Below are the code and all the weights of a small trained network. Each question names an input and a target symbol and asks about switching units off, where a switched-off unit gives its printed mean instead of its output.

import numpy as np


def w(rows, s, z=0):
    codes = np.array(rows[::2]) - 128.0
    scale = np.full(codes.shape[1], s)
    scale[-1] = z or s
    return codes * scale


def f(y):
    return np.maximum(y, 0)


def softmax(a):
    e = np.exp(a - a.max(-1, keepdims=True))
    return e / e.sum(-1, keepdims=True)


def log_softmax(a):
    a = a - a.max(-1, keepdims=True)
    return a - np.log(np.exp(a).sum(-1, keepdims=True))


def net(x, mask):
    ids = ['ΠΩαβδετψ'.index(c) for c in x.split()]
    T = len(ids)
    res = E[ids] + P[:T]
    r = res
    for j in range(3):
        rows = slice(2 * j, 2 * j + 2)
        q, k, v = (r @ M[0][rows].T for M in (Q, K, V))
        z = softmax(np.where(np.tri(T) > 0, q @ k.T / 2**0.5, -1e9)) @ v
        o = O[0][rows]
        res = res + np.where(mask[j], z, o[:, -1]) @ o[:, :-1]
    y = f(res @ A[0][:, :-1].T + A[0][:, -1])
    res = res + np.where(mask[3:27], y, B[0][:, -1]) @ B[0][:, :-1]
    return log_softmax(res[-1] @ U[:, :-1].T + U[:, -1])


Q, K, V, O, A, B = {}, {}, {}, {}, {}, {}
E = w([
[18,145,166,106,85,148,158,117,178,97],'Π',
[102,79,84,108,53,102,134,151,122,175],'Ω',
[153,159,127,60,124,198,197,144,108,142],'α',
[148,98,143,156,71,85,224,96,166,126],'β',
[110,149,105,163,94,128,84,253,166,107],'δ',
[173,101,167,90,56,155,138,171,75,122],'ε',
[123,117,138,54,130,70,88,82,115,116],'τ',
[154,156,156,133,129,116,130,106,192,100],'ψ',
],0.017)
P = w([
[157,1,127,118,188,136,92,130,174,142],'0',
[104,177,179,109,102,121,114,109,135,180],'1',
[101,187,153,110,73,126,115,104,144,165],'2',
[102,191,129,105,77,128,128,94,156,134],'3',
[104,178,113,103,68,142,128,105,167,112],'4',
[114,179,87,93,65,155,129,95,169,112],'5',
[99,214,81,84,58,134,123,98,172,109],'6',
],0.0086)
Q[0] = w([
[142,182,153,32,80,39,99,89,171,192],'H0',
[128,107,185,187,230,89,118,101,78,226],'H0',
[138,88,164,199,254,119,107,128,59,174],'H1',
[157,127,66,187,157,161,137,157,21,56],'H1',
[116,171,141,52,40,108,157,120,216,145],'H2',
[123,174,131,62,47,22,87,123,244,159],'H2',
],0.0073)
K[0] = w([
[181,80,93,161,113,165,185,129,145,108],'H0',
[99,250,147,148,70,98,113,125,101,158],'H0',
[122,183,165,87,68,93,127,74,79,136],'H1',
[162,131,142,71,122,88,148,66,93,171],'H1',
[187,55,142,135,171,137,128,178,145,91],'H2',
[148,1,135,128,167,139,139,129,142,137],'H2',
],0.0096)
V[0] = w([
[144,115,106,136,41,152,89,142,86,152],'H0',
[36,153,206,136,20,90,133,110,124,81],'H0',
[157,119,156,172,166,5,75,171,133,106],'H1',
[98,129,79,113,205,134,71,223,139,139],'H1',
[91,142,81,83,253,89,90,95,78,144],'H2',
[85,93,26,139,77,133,133,102,169,217],'H2',
],0.0073)
O[0] = w([
[99,51,91,58,197,143,180,215,147,104,140],'H0',
[253,57,35,188,110,151,192,103,170,158,112],'H0',
[178,205,39,103,121,173,101,105,42,118,139],'H1',
[91,169,98,235,105,146,166,125,40,13,139],'H1',
[141,40,204,73,30,190,149,157,160,48,127],'H2',
[89,100,148,142,167,218,112,48,146,184,252],'H2',
],0.0069,0.004)
A[0] = w([
[181,114,158,71,154,99,52,106,185,144,146],'N0',
[141,98,204,100,133,63,137,29,98,127,107],'N1',
[210,187,173,116,215,150,111,129,188,58,127],'N2',
[43,129,139,101,128,144,184,165,1,73,101],'N3',
[96,158,97,85,162,167,120,165,127,194,150],'N4',
[116,108,116,197,204,188,130,170,192,111,90],'N5',
[140,53,148,132,69,125,81,193,85,210,108],'N6',
[94,121,161,130,153,132,57,156,141,83,109],'N7',
[70,153,100,165,99,71,89,93,216,101,89],'N8',
[104,115,129,54,117,53,184,62,108,150,105],'N9',
[160,48,213,145,237,89,68,70,84,110,117],'N10',
[131,62,75,50,37,50,78,83,72,234,130],'N11',
[156,84,170,152,58,174,111,111,129,32,89],'N12',
[88,183,55,193,159,101,168,110,146,180,45],'N13',
[112,101,163,173,122,141,203,224,144,168,134],'N14',
[179,183,134,48,204,77,241,182,119,96,110],'N15',
[123,174,63,222,166,169,130,93,38,110,2],'N16',
[112,76,152,136,169,107,165,70,54,168,107],'N17',
[173,148,177,91,169,187,134,169,191,234,115],'N18',
[176,171,185,137,172,177,199,121,95,165,123],'N19',
[183,95,146,97,165,110,140,63,17,117,133],'N20',
[223,106,132,142,74,139,69,181,171,181,110],'N21',
[187,136,99,139,91,193,128,166,24,154,120],'N22',
[108,171,130,145,108,141,190,133,116,60,166],'N23',
],0.0066,0.0076)
B[0] = w([
[147,151,233,167,128,123,106,91,77,94,221],'N0',
[199,131,85,177,128,196,121,121,176,107,194],'N1',
[28,106,167,173,93,88,83,164,59,77,158],'N2',
[158,91,169,106,48,37,91,78,135,161,159],'N3',
[77,134,132,147,112,138,101,130,132,87,180],'N4',
[103,82,95,169,111,119,80,90,96,210,140],'N5',
[67,64,129,111,168,43,138,205,60,138,155],'N6',
[134,129,94,178,106,142,153,107,139,172,152],'N7',
[141,90,157,125,172,118,131,69,77,174,184],'N8',
[142,133,80,178,151,179,130,145,145,101,198],'N9',
[159,182,79,138,32,149,88,65,118,103,159],'N10',
[139,181,132,166,187,148,186,186,89,58,254],'N11',
[132,178,150,125,190,147,103,226,144,73,173],'N12',
[149,171,221,154,202,162,110,158,117,56,144],'N13',
[144,68,55,96,54,141,135,118,173,220,152],'N14',
[72,117,56,181,91,134,65,175,255,97,139],'N15',
[133,45,213,56,212,124,186,119,55,97,139],'N16',
[110,160,37,119,142,148,130,121,83,178,146],'N17',
[154,69,212,48,134,98,169,187,187,95,175],'N18',
[146,110,150,111,124,209,75,133,159,140,144],'N19',
[160,127,78,167,67,193,130,216,182,145,160],'N20',
[170,133,124,134,198,55,142,143,169,84,157],'N21',
[134,158,110,61,139,141,181,96,93,181,148],'N22',
[172,91,72,114,88,108,121,147,107,207,181],'N23',
],0.006,0.0078)
U = w([
[47,88,152,41,139,241,135,77,128,210,119],'Π',
[46,115,76,144,174,44,120,239,138,124,100],'Ω',
[166,94,198,21,70,165,158,206,129,101,36],'α',
[201,81,108,161,132,86,221,81,187,176,65],'β',
[129,204,93,158,60,130,98,96,67,122,252],'δ',
[97,94,173,42,195,42,205,166,9,144,126],'ε',
[128,173,219,137,247,157,137,118,117,62,202],'τ',
[62,68,250,97,98,1,95,60,148,140,69],'ψ',
],0.0048,0.0026)

Each question gives the input, a string of symbols that net reads in full, and the target symbol t.
The units are the heads (2 rows each of Q, K, V and O) and the neurons (one row each of A and B). Each row of codes is followed by its name. A weight is (code - 128) times the scale printed after its matrix; where a second scale follows, it is the last column's (O, A, B and U).
mask holds one flag per unit, heads first, then neurons. A switched-off unit (its flag False) gives its mean, the last column of its rows in O or B, instead of its output. The means were averaged over made-up inputs and are rounded, as every weight is.
A unit's drop is (log p(t) with every unit on - log p(t) with that unit switched off) / (log p(t) with every unit on - log p(t) with every unit switched off).
The circuit of an input: a set's keep is (log p(t) with only the set's units on - log p(t) with every unit switched off) / (log p(t) with every unit on - log p(t) with every unit switched off). Starting from the 12 units with the biggest drops (on a tie, the unit counted first), units are removed one at a time, each time the one whose removal leaves the highest keep (on an exact tie, the one counted first), for as long as the keep stays at least 0.8.
units of the circuit, in order: the units of the circuit, biggest drop first
most important unit: the unit with the biggest drop
top k neurons: the k neurons with the biggest drops, biggest first
which heads matter: for each layer, one digit per head in row order, 1 if its drop is at least 0.15 and else 0, layers parted by /
drop of u: that unit's drop, to one decimal
input Π ψ ψ ψ τ Ω, target β: units of the circuit, in order -> [H0]
input τ Ω Ω τ τ ψ, target α: which heads matter -> 001
input Ω β Π, target Π: units of the circuit, in order -> [H2, N11]
input δ τ Ω, target ε: top 2 neurons -> [N16, N22]
input δ τ Ω Π τ ψ ε, target ε: top 3 neurons -> [N16, N22, N1]
input β τ τ α Ω ψ, target ψ: top 3 neurons -> [N11, N2, N18]
input ε τ ψ δ τ, target Ω: top 2 neurons -> [N15, N0]
input ψ δ δ ψ, target δ: units of the circuit, in order -> [H1, H0]
input β ψ Ω β, target τ: which heads matter -> 011
input β δ τ, target δ: which heads matter -> 000
input α β Π, target ψ: units of the circuit, in order -> [H0, N3, H1]
input ε ε τ Π β Ω Ω, target Ω: which heads matter -> 101
input β τ Π τ β τ, target τ: which heads matter -> 010
input ψ τ δ τ, target δ: most important unit -> H1
input τ Ω α δ τ, target α: which heads matter -> 001
input τ Ω Π ψ ψ, target ψ: top 2 neurons -> [N11, N2]
input ψ ε δ Ω ψ, target δ: top 2 neurons -> [N18, N23]
input ε β τ τ τ Ω, target Ω: drop of N18 -> 0.0
input Π β τ τ β β Ω, target β: drop of H0 -> 1.3
input Π ε τ β ψ τ, target β: units of the circuit, in order -> [H0]
input δ δ Ω Ω, target ε: drop of H1 -> 0.5
